How the units are linked:
state | θ η
j197 | j92 j859
j210 | j229 j478
j859 | j31 j197
j618 | j896 j487
j653 | j622 j490
j658 | j400 j140
j478 | j653 j210
j921 | j662 j557
j67 | j912 j884
j567 | j727 j376
j126 | j171 j597
j92 | j921 j54
j654 | j614 j234
j376 | j658 j567
j622 | j197 j31
j400 | j654 j847
j102 | j376 j727
j529 | j126 j664
j279 | j557 j662
j742 | j497 j315
j322 | j784 j113
j727 | j279 j102
j100 | j597 j171
j76 | j742 j592
j664 | j569 j529
j229 | j618 j269
j234 | j847 j654
j490 | j210 j653
j597 | j664 j126
j896 | j322 j718
j113 | j718 j322
j912 | j234 j614
j31 | j490 j622
j592 | j67 j76
j614 | j884 j912
j347 | j315 j497
j487 | j269 j618
j497 | j100 j347
j569 | j113 j784
j171 | j347 j100
j884 | j76 j67
j557 | j54 j921
j315 | j592 j742
j54 | j859 j92
j847 | j140 j400
j662 | j102 j279
j269 | j478 j229
j718 | j487 j896
j140 | j567 j658
j784 | j529 j569

The rows follow the links: the fewer symbols apart two units are, the more alike their rows tend to be.

Each row is also shifted at random along 3 hidden directions that mean nothing.

Row, then unit:
[ 487, -332,  396,  -14, -156,   54, -122,  491,   26, -270,   -9,  567, -276,  481, -260,  182, -164,  196, -317, -513,  248, -152,  386,  325]: j100
[ 453, -196,  787,  101,  -61,   93,  169, -334, -642, -131, -457, -245, -304, -199,  290,  -14,  -88, -344, -411,  -90, -399,  471, -245, -108]: j92
[ 648,  370,  -65,  243,  361,  264,  503,   89, -602,  349, -255, -492, -178, -314,  306,  209,  -12,   36,  -58,  374, -370,  173,  159, -282]: j653
[  74,  283, -594,  277,  304,  370,  250,  354,    1,  510, -170, -332,   32, -160,  177,  156,  191,  276,  168,  338, -139, -119,  321, -345]: j557
[-188,  289, -650,  199,  214, -102,  -72,  -18,    9,  456,   27, -497,  116, -141,  142,  109,  539,  -28,  247,  239,  -37, -161,  316, -427]: j279
[ 135,  -66, -203,  500, -539,  593, -197, -168, -189, -274,  212,  -13,  141,   83, -255, -481,  473, -120,  185,  361,  223, -347, -396,  133]: j658
[ -32, -299,  640,   -5, -323, -417, -268, -659, -294, -330,   12, -117,   36,  -99,  189, -286,  155, -605, -260,  -67, -162,  312, -435,   74]: j662
[ -16, -301,  352, -323, -146, -948, -311,  -57,  187, -248,  244,  280,  -21,  255,   16,  112,   25, -181, -254, -538,  179,   44,  312,  212]: j597
[  50, -453,  -91,  340, -244,  -63, -323,  506,  458, -108,  441,  667,  268,  319, -163, -265,  258,  126, -278,  -54,  412, -487,  394,  391]: j140
[ 224,  505, -549, -299,  175,  206,  268,  126, -204,  -24,  -61, -189, -294,   13, -304,  386, -214,  290,  450,   53,   51,  -94,   31,  -52]: j884
[ -60,  120, -565,  325, -334,  721,  -88,   36,   20, -145,  189,   73,  126,   61, -372, -296,  198,  117,  412,  397,  256, -379, -358,   22]: j400
[-245,  416, -655, -155,   55,   80,  146,  -21,  181,   26,  339,   87,  338, -186,  -65,  -94, -187,  147,  621,  476,  207, -269, -295,  186]: j126
[-198, -463,   69,  312, -350,   84, -542,  139,  275,  -51,   45,  131,  -22,  388, -136, -242,  575,  -57, -307, -315,  202, -218,  260, -105]: j569
[ 281,  223,   16, -518,   43, -125,  -33, -106, -404, -151, -423, -400, -704,  243, -325,  548, -101,   92,  133, -512,  -20,  290,  138, -247]: j742
[-889,  224, -345, -360,  757,   74,  388,  339,  853,  544, -104,  216,  376, -343,  251,  121, -623,  427,  179,  113, -168,  102,   40, -138]: j478
[ 399, -420,  327,  -60, -145,  275,  -28,  650,  297, -314,   68,  780, -189,  491, -391,   84, -369,  358, -347, -520,  344, -223,  317,  506]: j912
[ 322, -243, -255,  782, -352,   79, -311,  303,  -24,  113,  319,   71,  232,  224,   21, -277,  779,  -46, -268,  231,  234, -463,  461,   23]: j113
[ -67, -389,  630,  140, -210, -266,  -91, -298,   -7, -298,  185,  235,  326, -147,  199, -388,  -79, -400, -367,  101,  -67,  174, -321,  310]: j618
[-338,  -68, -472,  517,   23,  373, -174,  359,  501,  375,  205,   48,  317,   37,   22, -180,  478,  177,  -19,  182,  129, -385,  281, -106]: j718
[-149,  -88, -584,  474, -118,  397, -275,  291,  177,  288,    1, -135,   24,  143,  -91, -106,  687,  131,  111,  126,  155, -369,  295, -310]: j727

The symbols that take the first to the second take the third to the fourth. What is the fourth?
Answers are names.
[ 328, -568,  682,  434,  -68,  565,  181,  415,   76, -127,   27,  706,  217,  -28,   96, -384, -459,   95, -602,   47,  -58,  -16, -133,  445]
: [-591,  309, -452, -173, -153, -109, -208, -557,   65,  -76,  184, -334,  240, -191,  -70, -223,  223, -274,  566,  348,   80,  -56, -521, -146]
:: [-159,  215, -457,  370,  317,  730,  198,  305,   67,  562, -292, -306,  -36, -156,  119,   57,  197,  339,  110,  272, -220,  -84,  178, -448]
: j92

[ 331, -257,  383, -177, -225, -225, -208,   77, -114, -344,  -44,  172, -393,  420, -282,  183,  -28,   -7, -252, -586,  140,   80,  221,  213]
: [ 122,  199,   94, -699,  205, -387,  247,  194,  134, -129,   12,  227, -218,  162, -211,  474, -720,  274,  104, -398,  145,  115,  158,  274]
:: [ 257, -362,  447,  409, -616,  219, -339, -468, -457, -400,  -11, -111,   25,   83,  -28, -450,  456, -472, -172,  114,  -50,   71, -449,   -3]
: j921

[ 246, -273,  722,   28,   30,  306,   75, -155, -397, -119, -498, -117, -287, -126,  230,  -14, -184, -195, -422, -191, -404,  475, -272, -142]
: [ 681, -140,  220, -123,    9,  122,  136,  613,  -56, -226,  -69,  582, -358,  373, -249,  287, -379,  402, -174, -365,  212, -137,  455,  361]
:: [ 391,  611, -680,  -55, -112,  195,  136, -255, -574,  -39,  -40, -677, -340,  -51, -276,  257,  285,  -14,  520,  336,   18,  -91,  -60, -223]
: j269

[-229,  593, -680, -427,   -7,   48,  -56, -464, -275,  -49, -123, -711, -337,   -1, -321,  250,  157,  -54,  617,   83,  -26,   93, -252, -413]
: [-127,  251, -573,  340,  187,  -43,   43,   17,   25,  530,  106, -416,  199, -198,  234,  -39,  463,  -35,  151,  385,  -69, -133,  259, -358]
:: [ 407,  175,  235,   38,  493,  -77,  562,  251, -142,  349, -119,  -17,   53, -313,  421,  205, -469,  147, -227,  192, -290,  210,  258,   24]
: j347

[-157,  -80, -235,  314, -469,  423, -285, -233,   -5, -244,  225,  -17,  162,   57, -219, -479,  330, -169,  231,  299,  221, -237, -436,   59]
: [ 608,  -72,  298, -214, -134,  -74,   99,  280, -263, -280,  -51,  241, -451,  343, -298,  270, -291,  174, -254, -416,  138,   -2,  303,  262]
:: [-397, -418,  355, -368, -160, -503, -410,   78,  532, -292,  118,  453,  -82,  397, -252,   48, -134,    1, -206, -675,  203,   33,  132,  204]
: j102

[-793, -323,  122,  104, -291,  426, -424, -288,  403, -215,   24,  178,  275,   -1, -124, -528,  111, -221,   59,   12,   45,  -13, -576,    1]
: [-229, -135,  544, -206,  373,  136,  320,   72,  160,  225, -444,   -9,  -92, -131,  323,  131, -552,   80, -314, -212, -430,  450,  -71, -131]
:: [ -66, -320,  198,  -25, -370, -504, -561, -240,   32, -308,   96,   29, -147,  388, -205,  -49,  501, -273, -190, -478,  200,    0,  184,   -7]
: j315

[ 209, -421,  186,  269, -457,   19, -535,   53,  -62, -274,   34,  132, -257,  422, -332, -127,  540, -156, -333, -392,  194, -166,  228,   21]
: [ 182,  284,  -32,   59,  444,  385,  364,   89, -284,  406, -469, -458, -223, -189,  275,  302, -104,  203,  -52,   66, -377,  282,  165, -418]
:: [ 169,  292, -334,  137,  498,  317,  500,  552,  226,  547,  -74,   42,  224, -235,  314,  233, -267,  425,   32,  297, -105, -147,  351,  -66]
: j896

[  -6, -380,  369,  301, -290, -242, -137, -235,   59, -275,  428,  410,  466, -117,  123, -568,   61, -364, -205,  329,   84,  -69, -325,  436]
: [ -27, -276,  705,  -82,  263, -142,  218,  -36,  127,  -12, -153,  264,   93, -231,  323,  -94, -517, -110, -459, -129, -290,  392, -151,  202]
:: [ -14, -306, -325,  619, -292,  535, -412,  458,  299,   52,  153,  275,   90,  358, -236, -310,  637,  140, -108,  -16,  284, -511,  394,  -42]
: j234

[-122,  165, -595,  447,  225,  351,   93,  286,  218,  503,   95, -122,  217, -128,  116,  -90,  377,  180,   85,  346,  -39, -258,  272, -296]
: [ 221,  540, -271, -588,  112,  -82,   60, -248, -539,  -80, -412, -612, -694,  106, -340,  602,  -26,   24,  351, -274,  -93,  280,   52, -406]
:: [-184,  -82,  550, -199,  339,  379,  232,   31,    9,  118, -547,  -70, -245, -187,  241,  131, -525,   90, -273, -251, -448,  491, -184, -242]
: j664

[-595,  280,  -72, -347,  747,   -2,  458,  210,  544,  510, -195,   88,  189, -379,  347,  199, -671,  320,   75,   41, -261,  259,   -5, -169]
: [-139,  427, -199, -775,  260, -332,  248,  -62,   29,  -89, -111, -140, -264,   60, -181,  543, -599,  266,  391, -268,   55,  139,   11,   47]
:: [-501, -527,  284,  -94, -208, -266, -512,  178,  594, -151,   32,  433,    6,  354, -151,  -64,  138,   54, -262, -632,  234,  -76,  192,   58]
: j567

[ 221,  552, -322, -671,  238, -574,  226, -169, -316,  -67,  -49, -297, -322,  -12, -149,  580, -233,   62,  349, -125,   12,  105,  134,  -65]
: [-403,  399, -686, -172, -103,  376,  -98, -229,   18,  -70,   14, -351,  -59,   31, -329,  -37,  147,   30,  591,  190,   78,  -87, -353, -229]
:: [ -45,   84,  183,  -67,  511,  509,  514,  444,  172,  291, -343,  263,  -29, -258,  248,  127, -672,  355, -184,   80, -303,  210,   19,  -64]
: j269

[ 112, -450,  322,  -52, -302,  -86, -370,  141,  104, -297,    1,  364, -214,  452, -299,  -71,  106,   25, -314, -542,  203,  -74,  214,  175]
: [ 357,  488, -457, -296,  124,  259,  341,  131, -236,    2,  -30,  -84, -224,   40, -188,  355, -357,  370,  460,  149,   77, -100,   -5,   58]
:: [-451,   27, -216,   52, -260,   -3, -221, -402,  132, -168,  267,  -22,  402, -138,  -32, -463,  235, -286,  321,  310,  105,  -47, -552,   57]
: j210

[ 388,   84,  315, -479, -200, -572,  -87, -379, -525, -329, -213, -358, -632,  298, -225,  439,   78, -243, -126, -563,  -38,  315,  134,  -42]
: [ 453,  767, -612, -169,  -90, -217,  197, -472, -809,  -38,   65, -762, -238, -213,  -40,  285,  227, -204,  669,  418,   -4,   16, -164, -213]
:: [-415, -283,  139,  154, -442,  179, -348, -284,  243, -287,  222,  204,  241,   24, -109, -479,  180, -255,   85,  104,  186,  -94, -483,  169]
: j92

